Below is a small trained network, with its code and all its weights. Each question gives an input and a class and asks what happens when units are switched off, that is, made to give their printed mean instead of their output.

import numpy as np


def w(rows, s, z=0):
    codes = np.array(rows[::2]) - 128.0
    scale = np.full(codes.shape[1], s)
    scale[-1] = z or s
    return codes * scale


def f(y):
    return y / 2 * (1 + np.tanh(0.7978845608 * (y + 0.044715 * y**3)))


def log_softmax(a):
    a = a - a.max(-1, keepdims=True)
    return a - np.log(np.exp(a).sum(-1, keepdims=True))


def net(x, mask):
    res = np.array(x, float).reshape(1, 5) / 4 @ E
    y = f(res @ A[0][:, :-1].T + A[0][:, -1])
    res = res + np.where(mask, y, B[0][:, -1]) @ B[0][:, :-1]
    return log_softmax(res[-1] @ U[:, :-1].T + U[:, -1])


A, B = {}, {}
E = w([
[128,78,112,219],'x0',
[154,73,155,67],'x1',
[35,155,191,88],'x2',
[31,74,2,115],'x3',
[156,198,87,100],'x4',
],0.0096)
A[0] = w([
[148,110,114,77,134],'neuron 1',
[162,171,113,99,204],'neuron 2',
[94,216,78,122,222],'neuron 3',
[206,96,135,168,253],'neuron 4',
[78,77,151,142,142],'neuron 5',
[118,103,136,180,164],'neuron 6',
[187,79,111,4,179],'neuron 7',
[113,88,171,50,178],'neuron 8',
[141,186,119,111,160],'neuron 9',
[130,131,63,164,167],'neuron 10',
[119,142,98,111,115],'neuron 11',
[26,164,147,127,203],'neuron 12',
[129,138,221,121,183],'neuron 13',
[170,180,154,130,233],'neuron 14',
[186,73,172,191,134],'neuron 15',
[92,185,145,125,93],'neuron 16',
],0.016,0.0054)
B[0] = w([
[85,148,116,159,159],'neuron 1',
[143,159,48,96,201],'neuron 2',
[143,85,64,20,239],'neuron 3',
[186,161,110,251,237],'neuron 4',
[126,99,208,137,192],'neuron 5',
[129,106,161,169,178],'neuron 6',
[27,180,73,214,235],'neuron 7',
[48,144,211,179,219],'neuron 8',
[138,141,79,73,190],'neuron 9',
[102,68,78,184,199],'neuron 10',
[97,109,101,106,148],'neuron 11',
[107,35,228,71,243],'neuron 12',
[183,247,180,78,254],'neuron 13',
[190,168,66,51,239],'neuron 14',
[204,180,165,239,225],'neuron 15',
[105,166,160,82,178],'neuron 16',
],0.021,0.011)
U = w([
[218,66,48,219,38],'0',
[169,42,202,109,116],'1',
[70,168,2,164,103],'2',
[33,201,153,144,9],'3',
[222,184,127,157,248],'4',
[211,121,16,111,136],'5',
[166,160,129,51,75],'6',
[126,41,56,96,203],'7',
],0.009,0.0014)

Each question gives the input, the list of numbers given to net, and the class t.
The units are the neurons (one row each of A and B). Each row of codes is followed by its name. A weight is (code - 128) times the scale printed after its matrix; where a second scale follows, it is the last column's (A, B and U).
mask holds one flag per neuron, in row order. A switched-off neuron (its flag False) gives its mean, the last column of its row in B, instead of its output. The means were averaged over made-up inputs and are rounded, as every weight is.
A unit's drop is (log p(t) with every unit on - log p(t) with that unit switched off) / (log p(t) with every unit on - log p(t) with every unit switched off).
The circuit of an input: a set's keep is (log p(t) with only the set's units on - log p(t) with every unit switched off) / (log p(t) with every unit on - log p(t) with every unit switched off). Starting from the 12 units with the biggest drops (on a tie, the unit counted first), units are removed one at a time, each time the one whose removal leaves the highest keep (on an exact tie, the one counted first), for as long as the keep stays at least 0.8.
circuit, biggest first: the units of the circuit, biggest drop first
most important unit: the unit with the biggest drop
top k neurons: the k neurons with the biggest drops, biggest first
drop of u: that unit's drop, to one decimal
input [0,-6,-3,-2,-4], class 0: most important unit -> neuron 13
input [-5,-6,7,6,3], class 7: circuit, biggest first -> [neuron 3; neuron 13]
input [-2,-4,3,-4,-6], class 6: circuit, biggest first -> [neuron 4; neuron 7]
input [-3,4,3,3,5], class 2: top 4 neurons -> [neuron 13; neuron 7; neuron 3; neuron 5]
input [4,6,3,-2,6], class 2: circuit, biggest first -> [neuron 12; neuron 15]
input [0,-1,-3,2,0], class 0: top 3 neurons -> [neuron 7; neuron 13; neuron 14]
input [-3,-8,-4,4,-8], class 0: top 3 neurons -> [neuron 10; neuron 8; neuron 13]
input [2,7,0,-2,4], class 2: top 2 neurons -> [neuron 7; neuron 12]
input [-4,7,5,-6,8], class 3: top 3 neurons -> [neuron 7; neuron 8; neuron 13]
input [3,4,8,1,4], class 1: top 2 neurons -> [neuron 12; neuron 7]
input [-5,2,4,-3,7], class 6: top 2 neurons -> [neuron 14; neuron 13]
input [-7,-3,-2,2,5], class 2: top 2 neurons -> [neuron 7; neuron 13]
input [1,-7,-6,6,-2], class 0: top 3 neurons -> [neuron 12; neuron 10; neuron 7]
input [0,4,-2,0,-4], class 3: circuit, biggest first -> [neuron 14]
input [5,6,3,2,-2], class 1: top 2 neurons -> [neuron 7; neuron 5]
input [6,-5,3,7,1], class 1: top 3 neurons -> [neuron 12; neuron 5; neuron 7]
input [7,2,5,-2,-8], class 1: top 2 neurons -> [neuron 5; neuron 14]
input [-1,-4,-1,4,-5], class 1: drop of neuron 7 -> 0.1
input [-1,-6,-4,2,-1], class 0: drop of neuron 13 -> 0.4
input [3,-6,4,-1,-1], class 1: drop of neuron 4 -> 0.0
input [-5,-5,-7,2,-2], class 5: circuit, biggest first -> [neuron 8]
